Here is a tiny trained network, its code and every weight. The questions are about switching its units off for an input and a target symbol, where a switched-off unit gives its printed mean instead of its output.

import numpy as np


def w(rows, s, z=0):
    codes = np.array(rows[::2]) - 128.0
    scale = np.full(codes.shape[1], s)
    scale[-1] = z or s
    return codes * scale


def norm(h):
    return h / np.sqrt((h * h).mean(-1, keepdims=True) + 1e-5)


def f(y):
    return y / 2 * (1 + np.tanh(0.7978845608 * (y + 0.044715 * y**3)))


def softmax(a):
    e = np.exp(a - a.max(-1, keepdims=True))
    return e / e.sum(-1, keepdims=True)


def log_softmax(a):
    a = a - a.max(-1, keepdims=True)
    return a - np.log(np.exp(a).sum(-1, keepdims=True))


def net(x, mask):
    ids = ['αβγζθλμξπστφψ'.index(c) for c in x.split()]
    T = len(ids)
    res = E[ids] + P[:T]
    u = 0
    for l in range(2):
        q, k, v = (norm(res) @ M[l].T for M in (Q, K, V))
        z = softmax(np.where(np.tri(T) > 0, q @ k.T / 2**0.5, -1e9)) @ v
        res = res + np.where(mask[u], z, O[l][:, -1]) @ O[l][:, :-1]
        u += 1
        y = f(norm(res) @ A[l][:, :-1].T + A[l][:, -1])
        res = res + np.where(mask[u : u + 8], y, B[l][:, -1]) @ B[l][:, :-1]
        u += 8
    return log_softmax(norm(res)[-1] @ U[:, :-1].T + U[:, -1])


Q, K, V, O, A, B = {}, {}, {}, {}, {}, {}
E = w([
[127,90,147,187,106,62],'α',
[169,66,75,195,96,87],'β',
[95,148,112,105,121,169],'γ',
[106,49,165,151,109,131],'ζ',
[64,93,155,133,107,174],'θ',
[102,154,134,120,131,128],'λ',
[86,117,204,125,121,165],'μ',
[108,118,255,136,173,64],'ξ',
[116,105,150,75,65,81],'π',
[109,131,66,163,126,157],'σ',
[68,219,181,117,143,87],'τ',
[174,175,161,129,143,122],'φ',
[158,135,115,122,85,37],'ψ',
],0.021)
P = w([
[137,129,10,199,53,131],'0',
[3,72,148,4,197,57],'1',
[104,125,48,197,83,147],'2',
[15,93,122,44,218,77],'3',
[91,129,62,206,79,150],'4',
[17,119,134,51,249,95],'5',
[91,135,56,223,66,124],'6',
],0.0058)
Q[0] = w([
[150,57,118,67,252,118],'0.h0',
[1,159,94,135,115,58],'0.h0',
],0.008)
K[0] = w([
[25,2,16,32,4,179],'0.h0',
[96,175,155,163,228,113],'0.h0',
],0.0074)
V[0] = w([
[67,93,85,182,113,54],'0.h0',
[242,254,213,80,190,194],'0.h0',
],0.0039)
O[0] = w([
[224,90,74,116,81,2,131],'0.h0',
[209,88,148,103,78,103,251],'0.h0',
],0.0087,0.0017)
A[0] = w([
[184,32,164,124,92,160,94],'0.n0',
[215,247,187,200,180,114,98],'0.n1',
[230,54,87,162,52,225,24],'0.n2',
[102,132,182,84,251,121,143],'0.n3',
[162,79,82,108,52,93,2],'0.n4',
[137,164,232,59,191,49,127],'0.n5',
[254,125,164,196,28,208,25],'0.n6',
[108,99,151,205,146,182,60],'0.n7',
],0.0088,0.0026)
B[0] = w([
[133,244,7,145,80,131,152],'0.n0',
[127,48,180,83,154,83,250],'0.n1',
[128,127,210,165,89,37,201],'0.n2',
[114,134,82,147,78,245,208],'0.n3',
[69,115,171,122,177,219,144],'0.n4',
[205,152,87,147,136,106,246],'0.n5',
[92,166,109,21,2,105,253],'0.n6',
[202,74,120,58,143,58,139],'0.n7',
],0.0087,0.0061)
Q[1] = w([
[180,37,94,49,254,143],'1.h0',
[202,155,108,82,144,215],'1.h0',
],0.0094)
K[1] = w([
[83,2,14,105,16,79],'1.h0',
[115,168,96,126,15,173],'1.h0',
],0.0071)
V[1] = w([
[152,117,53,74,20,183],'1.h0',
[121,253,209,196,90,102],'1.h0',
],0.0041)
O[1] = w([
[102,135,98,114,141,81,248],'1.h0',
[8,145,115,196,163,146,125],'1.h0',
],0.011,0.0015)
A[1] = w([
[165,202,227,125,135,86,190],'1.n0',
[198,107,251,131,21,123,2],'1.n1',
[108,199,110,79,102,184,19],'1.n2',
[123,160,106,201,52,210,150],'1.n3',
[201,139,91,235,83,121,175],'1.n4',
[202,191,97,159,149,65,25],'1.n5',
[51,113,148,102,126,131,179],'1.n6',
[146,142,168,179,187,98,132],'1.n7',
],0.011,0.0035)
B[1] = w([
[215,108,102,168,34,215,209],'1.n0',
[100,129,120,35,218,68,253],'1.n1',
[128,88,114,115,253,7,163],'1.n2',
[254,101,192,138,100,111,193],'1.n3',
[120,165,155,37,179,186,192],'1.n4',
[104,86,55,203,139,166,167],'1.n5',
[168,188,149,167,142,206,188],'1.n6',
[72,160,178,158,102,115,143],'1.n7',
],0.0078,0.0067)
U = w([
[89,96,155,155,151,75,212],'α',
[129,36,120,97,171,86,92],'β',
[96,165,147,38,215,147,79],'γ',
[114,36,115,107,91,150,148],'ζ',
[69,135,138,77,98,200,150],'θ',
[203,151,104,127,201,34,1],'λ',
[185,97,197,122,157,134,171],'μ',
[136,158,139,171,48,149,207],'ξ',
[133,165,120,39,70,91,251],'π',
[58,151,39,103,111,114,133],'σ',
[139,248,110,141,131,96,57],'τ',
[209,159,56,82,107,197,67],'φ',
[177,88,72,174,89,68,88],'ψ',
],0.011,0.0036)

Each question gives the input, a string of symbols that net reads in full, and the target symbol t.
The units are the heads (2 rows each of Q, K, V and O) and the neurons (one row each of A and B). Each row of codes is followed by its name. A weight is (code - 128) times the scale printed after its matrix; where a second scale follows, it is the last column's (O, A, B and U).
mask holds one flag per unit, layer by layer, with each layer's heads first. A switched-off unit (its flag False) gives its mean, the last column of its rows in O or B, instead of its output. The means were averaged over made-up inputs and are rounded, as every weight is.
A unit's drop is (log p(t) with every unit on - log p(t) with that unit switched off) / (log p(t) with every unit on - log p(t) with every unit switched off).
The circuit of an input: a set's keep is (log p(t) with only the set's units on - log p(t) with every unit switched off) / (log p(t) with every unit on - log p(t) with every unit switched off). Starting from the 12 units with the biggest drops (on a tie, the unit counted first), units are removed one at a time, each time the one whose removal leaves the highest keep (on an exact tie, the one counted first), for as long as the keep stays at least 0.8.
circuit, biggest first: the units of the circuit, biggest drop first
most important unit: the unit with the biggest drop
top k neurons: the k neurons with the biggest drops, biggest first
top k neurons in layer l: the k neurons of layer l with the biggest drops, biggest first
input τ φ μ γ α, target π: circuit, biggest first -> (1.n4 0.n1)
input π ξ μ τ, target τ: top 3 neurons in layer 0 -> (0.n3 0.n2 0.n5)
input ξ σ ψ, target μ: circuit, biggest first -> (1.h0 0.n6 0.n4 1.n3)
input φ τ ψ, target ξ: most important unit -> 1.h0
input σ θ λ σ μ, target γ: circuit, biggest first -> (1.n1 0.n6)
input θ τ σ α α λ, target λ: circuit, biggest first -> (1.n2 1.n3 0.n3 0.n5)
input γ σ α λ, target λ: top 2 neurons in layer 0 -> (0.n3 0.n6)
input σ ψ ψ μ τ γ λ, target ξ: top 2 neurons in layer 1 -> (1.n1 1.n3)
input φ ψ σ, target π: circuit, biggest first -> (0.h0 0.n2 1.n4)
input λ λ γ, target λ: top 4 neurons -> (0.n1 0.n2 1.n2 0.n6)
input φ ξ γ, target μ: circuit, biggest first -> (1.n3 0.n6)
input φ λ φ σ σ, target π: circuit, biggest first -> (0.h0 0.n2 0.n6 1.n1)
input λ λ ψ σ σ λ π, target θ: top 2 neurons -> (0.n4 0.n3)
input γ φ μ α τ λ α, target ξ: most important unit -> 1.h0
input σ φ τ γ λ, target ξ: top 3 neurons -> (0.n5 1.n1 1.n6)
input μ λ φ φ φ α, target α: top 3 neurons in layer 0 -> (0.n3 0.n6 0.n1)
input α φ σ τ, target τ: top 4 neurons -> (0.n3 0.n5 0.n2 1.n2)
input φ σ ξ μ, target μ: top 3 neurons -> (0.n3 0.n1 1.n3)
input β μ σ σ ζ, target β: top 2 neurons in layer 0 -> (0.n7 0.n6)
input φ λ φ γ, target γ: circuit, biggest first -> (1.n2 1.n6)
input λ ψ λ ψ, target ψ: top neuron in layer 1 -> (1.n1)
input ξ φ φ φ φ μ, target μ: top 2 neurons in layer 1 -> (1.n3 1.n2)
input λ φ φ ξ, target ξ: top 2 neurons in layer 0 -> (0.n5 0.n3)
input φ σ σ ξ, target ξ: top 2 neurons in layer 1 -> (1.n0 1.n7)
input α ζ ξ α λ, target μ: top 2 neurons -> (1.n3 0.n6)
input σ ξ ψ, target μ: top 4 neurons in layer 0 -> (0.n6 0.n1 0.n4 0.n5)
input ζ γ σ ψ, target ψ: top 3 neurons in layer 0 -> (0.n6 0.n3 0.n0)
input λ ξ γ φ, target φ: top 3 neurons -> (0.n5 0.n3 0.n6)
input λ β ψ σ λ, target τ: most important unit -> 0.n1
input ψ σ π, target θ: top 4 neurons -> (0.n4 0.n1 0.n6 1.n6)
